Below is a small trained network, with its code and all its weights. Each question gives an input and a class and asks what happens when units are switched off, that is, made to give their printed mean instead of their output.

import numpy as np


def w(rows, s, z=0):
    codes = np.array(rows[::2]) - 128.0
    scale = np.full(codes.shape[1], s)
    scale[-1] = z or s
    return codes * scale


def norm(h):
    return h / np.sqrt((h * h).mean(-1, keepdims=True) + 1e-5)


def f(y):
    return y / 2 * (1 + np.tanh(0.7978845608 * (y + 0.044715 * y**3)))


def log_softmax(a):
    a = a - a.max(-1, keepdims=True)
    return a - np.log(np.exp(a).sum(-1, keepdims=True))


def net(x, mask):
    res = np.array(x, float).reshape(1, 4) / 4 @ E
    u = 0
    for l in range(2):
        y = f(norm(res) @ A[l][:, :-1].T + A[l][:, -1])
        res = res + np.where(mask[u : u + 7], y, B[l][:, -1]) @ B[l][:, :-1]
        u += 7
    return log_softmax(norm(res)[-1] @ U[:, :-1].T + U[:, -1])


A, B = {}, {}
E = w([
[167,139,195,184,145,99,122,152],'x0',
[137,145,2,167,206,124,57,79],'x1',
[100,133,20,179,235,225,221,126],'x2',
[57,63,175,115,128,173,60,71],'x3',
],0.008)
A[0] = w([
[86,158,124,146,141,143,130,97,50],'L0N0',
[124,125,152,117,4,89,118,144,204],'L0N1',
[172,151,106,134,200,136,226,178,114],'L0N2',
[117,135,140,112,94,113,114,146,251],'L0N3',
[147,114,148,56,82,102,114,135,165],'L0N4',
[99,138,129,162,106,147,171,136,1],'L0N5',
[118,120,136,116,167,133,78,115,138],'L0N6',
],0.013,0.0019)
B[0] = w([
[182,188,149,133,127,112,69,157,144],'L0N0',
[191,176,229,67,72,91,157,154,254],'L0N1',
[77,130,49,70,217,118,193,155,249],'L0N2',
[113,102,203,192,2,133,135,78,174],'L0N3',
[149,124,253,200,137,82,134,147,211],'L0N4',
[174,138,70,133,169,43,80,134,145],'L0N5',
[134,89,43,201,76,190,106,86,159],'L0N6',
],0.0092,0.0093)
A[1] = w([
[169,94,152,75,151,100,127,168,144],'L1N0',
[138,154,181,80,122,140,85,97,6],'L1N1',
[108,173,93,132,227,93,247,196,204],'L1N2',
[149,152,85,166,206,172,113,85,156],'L1N3',
[85,85,110,181,118,177,30,82,154],'L1N4',
[128,129,83,117,133,180,211,131,56],'L1N5',
[154,118,113,168,108,102,70,115,121],'L1N6',
],0.013,0.0027)
B[1] = w([
[141,98,168,214,66,183,73,82,156],'L1N0',
[138,204,134,145,115,120,138,177,153],'L1N1',
[142,177,20,140,232,106,249,82,254],'L1N2',
[131,117,224,122,80,103,178,141,197],'L1N3',
[99,104,42,86,134,154,5,142,174],'L1N4',
[189,131,147,169,147,95,132,162,174],'L1N5',
[67,87,150,103,164,196,186,139,145],'L1N6',
],0.011,0.016)
U = w([
[156,149,105,141,218,109,215,127,175],'0',
[161,136,246,143,89,111,119,138,250],'1',
[103,79,126,116,143,175,33,132,4],'2',
],0.012,0.0017)

Each question gives the input, the list of numbers given to net, and the class t.
The units are the neurons (one row each of A and B). Each row of codes is followed by its name. A weight is (code - 128) times the scale printed after its matrix; where a second scale follows, it is the last column's (A, B and U).
mask holds one flag per neuron, layer by layer. A switched-off neuron (its flag False) gives its mean, the last column of its row in B, instead of its output. The means were averaged over made-up inputs and are rounded, as every weight is.
A unit's drop is (log p(t) with every unit on - log p(t) with that unit switched off) / (log p(t) with every unit on - log p(t) with every unit switched off).
The circuit of an input: a set's keep is (log p(t) with only the set's units on - log p(t) with every unit switched off) / (log p(t) with every unit on - log p(t) with every unit switched off). Starting from the 12 units with the biggest drops (on a tie, the unit counted first), units are removed one at a time, each time the one whose removal leaves the highest keep (on an exact tie, the one counted first), for as long as the keep stays at least 0.8.
circuit, biggest first: the units of the circuit, biggest drop first
k most important neurons: the k neurons with the biggest drops, biggest first
top k neurons in layer l: the k neurons of layer l with the biggest drops, biggest first
drop when u is switched off: that unit's drop, to one decimal
input [3,-2,5,6], class 2: top 3 neurons in layer 0	(L0N2; L0N1; L0N6)
input [5,7,-8,-7], class 1: circuit, biggest first	(L1N2)
input [2,-6,-2,-8], class 1: circuit, biggest first	(L0N1; L1N2)
input [2,8,-7,0], class 2: 2 most important neurons	(L0N6; L1N2)
input [-8,2,1,2], class 2: 2 most important neurons	(L0N2; L1N2)
input [-8,4,7,6], class 2: 3 most important neurons	(L0N2; L1N4; L1N2)
input [-1,7,-6,0], class 2: 2 most important neurons	(L0N6; L1N2)
input [1,7,-1,-1], class 2: 2 most important neurons	(L0N2; L1N2)
input [6,-5,1,6], class 1: drop when L1N2 is switched off	0.4
input [-8,1,-6,7], class 1: drop when L0N1 is switched off	0.2
